Here is a tiny trained network, its code and every weight. The questions are about switching its units off for an input and a class, where a switched-off unit gives its printed mean instead of its output.

import numpy as np


def w(rows, s, z=0):
    codes = np.array(rows[::2]) - 128.0
    scale = np.full(codes.shape[1], s)
    scale[-1] = z or s
    return codes * scale


def f(y):
    return np.maximum(y, 0)


def log_softmax(a):
    a = a - a.max(-1, keepdims=True)
    return a - np.log(np.exp(a).sum(-1, keepdims=True))


def net(x, mask):
    res = np.array(x, float).reshape(1, 4) / 4 @ E
    y = f(res @ A[0][:, :-1].T + A[0][:, -1])
    res = res + np.where(mask, y, B[0][:, -1]) @ B[0][:, :-1]
    return log_softmax(res[-1] @ U[:, :-1].T + U[:, -1])


A, B = {}, {}
E = w([
[153,156,83,115,7,245,84],'x0',
[41,137,43,210,118,119,122],'x1',
[109,126,156,135,104,114,133],'x2',
[120,128,142,132,121,123,121],'x3',
],0.016)
A[0] = w([
[115,124,133,116,172,93,159,99],'n1',
[114,133,156,136,241,31,190,90],'n2',
[89,82,165,141,228,98,158,101],'n3',
[224,112,241,52,193,98,187,123],'n4',
[159,164,88,111,121,95,184,3],'n5',
[133,110,168,194,248,68,186,107],'n6',
[22,112,43,217,188,78,145,119],'n7',
[55,133,63,255,174,89,174,127],'n8',
],0.01,0.0035)
B[0] = w([
[145,205,184,129,110,192,137,172],'n1',
[204,133,26,239,62,162,185,244],'n2',
[175,183,115,178,84,184,197,211],'n3',
[25,2,201,24,225,5,9,250],'n4',
[126,132,75,130,135,114,111,130],'n5',
[187,210,85,206,25,196,177,237],'n6',
[46,75,171,35,156,74,52,241],'n7',
[78,69,166,26,183,21,42,234],'n8',
],0.0084,0.019)
U = w([
[83,124,151,102,250,35,74,251],'0',
[163,201,73,183,44,208,110,5],'1',
],0.012,0.0024)

Each question gives the input, the list of numbers given to net, and the class t.
The units are the neurons (one row each of A and B). Each row of codes is followed by its name. A weight is (code - 128) times the scale printed after its matrix; where a second scale follows, it is the last column's (A, B and U).
mask holds one flag per neuron, in row order. A switched-off neuron (its flag False) gives its mean, the last column of its row in B, instead of its output. The means were averaged over made-up inputs and are rounded, as every weight is.
A unit's drop is (log p(t) with every unit on - log p(t) with that unit switched off) / (log p(t) with every unit on - log p(t) with every unit switched off).
The circuit of an input: a set's keep is (log p(t) with only the set's units on - log p(t) with every unit switched off) / (log p(t) with every unit on - log p(t) with every unit switched off). Starting from all 8 units, units are removed one at a time, each time the one whose removal leaves the highest keep (on an exact tie, the one counted first), for as long as the keep stays at least 0.8.
units of the circuit, in order: the units of the circuit, biggest drop first
most important unit: the unit with the biggest drop
k most important neurons: the k neurons with the biggest drops, biggest first
drop when u is switched off: that unit's drop, to one decimal
input [4,4,-7,8], class 0: 3 most important neurons : n6, n2, n3
input [-6,5,-6,-4], class 1: most important unit : n6
input [-4,0,-6,-3], class 1: units of the circuit, in order : n6, n2
input [-5,3,-5,-3], class 1: 3 most important neurons : n6, n4, n2
input [-6,-5,0,-3], class 1: 4 most important neurons : n6, n2, n3, n8
input [-5,0,0,-7], class 1: 2 most important neurons : n6, n2
input [-6,-5,-4,-3], class 1: 4 most important neurons : n6, n2, n3, n8
input [-8,1,-2,8], class 1: drop when n2 is switched off : 0.4
input [7,-8,5,-4], class 0: drop when n5 is switched off : 0.0
input [-5,-3,-8,-4], class 1: drop when n2 is switched off : 0.2
input [8,8,-4,-3], class 0: 2 most important neurons : n6, n2
